Below are the code and all the weights of a small trained network. Each question names an input and a target symbol and asks about switching units off, where a switched-off unit gives its printed mean instead of its output.

import numpy as np


def w(rows, s, z=0):
    codes = np.array(rows[::2]) - 128.0
    scale = np.full(codes.shape[1], s)
    scale[-1] = z or s
    return codes * scale


def f(y):
    return y / 2 * (1 + np.tanh(0.7978845608 * (y + 0.044715 * y**3)))


def softmax(a):
    e = np.exp(a - a.max(-1, keepdims=True))
    return e / e.sum(-1, keepdims=True)


def log_softmax(a):
    a = a - a.max(-1, keepdims=True)
    return a - np.log(np.exp(a).sum(-1, keepdims=True))


def net(x, mask):
    ids = ['αβγδεζμπτφψω'.index(c) for c in x.split()]
    T = len(ids)
    res = E[ids] + P[:T]
    q, k, v = (res @ M[0].T for M in (Q, K, V))
    z = softmax(np.where(np.tri(T) > 0, q @ k.T / 4**0.5, -1e9)) @ v
    res = res + np.where(mask[0], z, O[0][:, -1]) @ O[0][:, :-1]
    y = f(res @ A[0][:, :-1].T + A[0][:, -1])
    res = res + np.where(mask[1:9], y, B[0][:, -1]) @ B[0][:, :-1]
    return log_softmax(res[-1] @ U[:, :-1].T + U[:, -1])


Q, K, V, O, A, B = {}, {}, {}, {}, {}, {}
E = w([
[118,155,94,133,87,100],'α',
[133,184,115,249,180,168],'β',
[166,157,138,68,93,200],'γ',
[134,179,114,139,131,101],'δ',
[130,189,130,119,81,104],'ε',
[171,201,84,74,75,168],'ζ',
[108,205,150,99,184,158],'μ',
[171,224,106,149,120,57],'π',
[175,138,80,110,224,151],'τ',
[177,74,100,115,119,96],'φ',
[142,135,226,123,203,61],'ψ',
[19,107,91,81,149,160],'ω',
],0.022)
P = w([
[84,108,182,191,133,226],'0',
[172,99,228,111,132,218],'1',
[160,67,175,102,129,177],'2',
[139,96,126,94,135,138],'3',
[145,105,125,49,116,123],'4',
[122,117,76,63,145,69],'5',
[120,115,67,42,177,46],'6',
[115,97,87,2,140,46],'7',
[102,106,113,56,99,91],'8',
],0.0082)
Q[0] = w([
[101,156,127,96,163,71],'h1',
[184,123,109,124,154,62],'h1',
[143,112,170,159,94,109],'h1',
[58,67,148,247,131,167],'h1',
],0.012)
K[0] = w([
[144,101,91,78,124,143],'h1',
[104,140,167,55,118,101],'h1',
[118,151,106,175,157,226],'h1',
[154,146,171,254,63,234],'h1',
],0.0089)
V[0] = w([
[131,254,71,138,67,142],'h1',
[49,119,75,128,107,216],'h1',
[91,144,180,137,104,145],'h1',
[169,45,53,114,69,170],'h1',
],0.009)
O[0] = w([
[176,255,150,93,144,81,64],'h1',
[147,112,113,16,168,121,1],'h1',
[99,120,103,114,145,16,92],'h1',
[208,76,193,95,109,146,81],'h1',
],0.0095,0.0052)
A[0] = w([
[131,67,195,99,105,204,248],'n1',
[237,138,59,167,49,82,240],'n2',
[113,196,114,60,113,88,70],'n3',
[103,122,34,34,140,72,254],'n4',
[204,193,145,172,157,179,98],'n5',
[113,157,74,87,98,15,251],'n6',
[117,146,34,165,44,181,143],'n7',
[83,94,2,126,166,221,137],'n8',
],0.0084,0.003)
B[0] = w([
[129,82,49,152,109,36,232],'n1',
[106,136,195,187,101,237,254],'n2',
[21,255,104,98,74,58,196],'n3',
[130,110,133,69,148,168,192],'n4',
[194,176,116,218,130,168,187],'n5',
[80,103,207,162,93,217,211],'n6',
[170,180,206,97,236,31,225],'n7',
[211,199,251,37,150,96,226],'n8',
],0.0062,0.0076)
U = w([
[89,115,125,103,103,137,138],'α',
[146,148,53,159,196,173,88],'β',
[183,158,38,70,100,2,185],'γ',
[108,140,77,121,122,101,184],'δ',
[101,146,116,95,30,14,99],'ε',
[178,160,169,71,96,144,2],'ζ',
[84,147,88,85,168,156,182],'μ',
[133,162,136,151,92,111,22],'π',
[165,126,142,100,190,214,105],'τ',
[171,66,193,154,106,240,230],'φ',
[104,99,215,155,175,50,164],'ψ',
[100,77,177,18,154,145,127],'ω',
],0.0089,0.0049)

Each question gives the input, a string of symbols that net reads in full, and the target symbol t.
The units are the heads (4 rows each of Q, K, V and O) and the neurons (one row each of A and B). Each row of codes is followed by its name. A weight is (code - 128) times the scale printed after its matrix; where a second scale follows, it is the last column's (O, A, B and U).
mask holds one flag per unit, heads first, then neurons. A switched-off unit (its flag False) gives its mean, the last column of its rows in O or B, instead of its output. The means were averaged over made-up inputs and are rounded, as every weight is.
A unit's drop is (log p(t) with every unit on - log p(t) with that unit switched off) / (log p(t) with every unit on - log p(t) with every unit switched off).
The circuit of an input: a set's keep is (log p(t) with only the set's units on - log p(t) with every unit switched off) / (log p(t) with every unit on - log p(t) with every unit switched off). Starting from all 9 units, units are removed one at a time, each time the one whose removal leaves the highest keep (on an exact tie, the one counted first), for as long as the keep stays at least 0.8.
circuit, biggest first: the units of the circuit, biggest drop first
unit that matters most: the unit with the biggest drop
k most important neurons: the k neurons with the biggest drops, biggest first
drop when u is switched off: that unit's drop, to one decimal
input ζ ψ α φ τ π, target φ: unit that matters most => n2
input γ ζ γ μ, target μ: circuit, biggest first => (h1, n3, n8, n1)
input ζ ψ δ π, target ψ: circuit, biggest first => (h1, n7, n6)
input γ ε ψ ψ φ μ ψ μ μ, target ψ: circuit, biggest first => (h1, n7, n8)
input ε γ τ ω π, target ω: 2 most important neurons => (n4, n6)
input ω ζ μ, target ω: 3 most important neurons => (n4, n1, n5)
input ζ π ζ, target π: 4 most important neurons => (n3, n5, n8, n2)
input φ ζ φ φ π, target φ: circuit, biggest first => (h1, n2)
input φ φ ζ ψ ε, target ψ: circuit, biggest first => (h1, n7)
input ζ δ ψ φ β, target β: circuit, biggest first => (h1, n5, n8)
input φ ζ ε ψ ψ α δ φ ε, target φ: 3 most important neurons => (n3, n2, n8)
input τ π μ γ μ, target μ: circuit, biggest first => (h1, n3, n1, n8)
input φ α φ ω α δ ζ ζ, target ζ: circuit, biggest first => (h1, n2)
input φ φ ψ φ, target ψ: circuit, biggest first => (h1, n7, n8)
input β ψ β ε, target ψ: circuit, biggest first => (h1, n7, n6)
input ε φ τ φ φ π γ ψ μ, target ψ: 4 most important neurons => (n7, n8, n2, n4)
input ψ φ π ε μ ζ φ ε μ, target φ: 3 most important neurons => (n3, n7, n5)
input π π ε π φ ε δ, target φ: most important neuron => (n1)
input φ μ β, target β: 3 most important neurons => (n5, n6, n2)
input ζ α δ ψ φ ψ ζ, target ψ: drop when n7 is switched off => 0.6
input α φ ψ ψ φ τ, target ψ: drop when n4 is switched off => 0.1
input ε π ω φ, target ω: drop when n3 is switched off => -0.1
input ε ζ π ω φ ζ ω ε, target ω: drop when n4 is switched off => 0.3
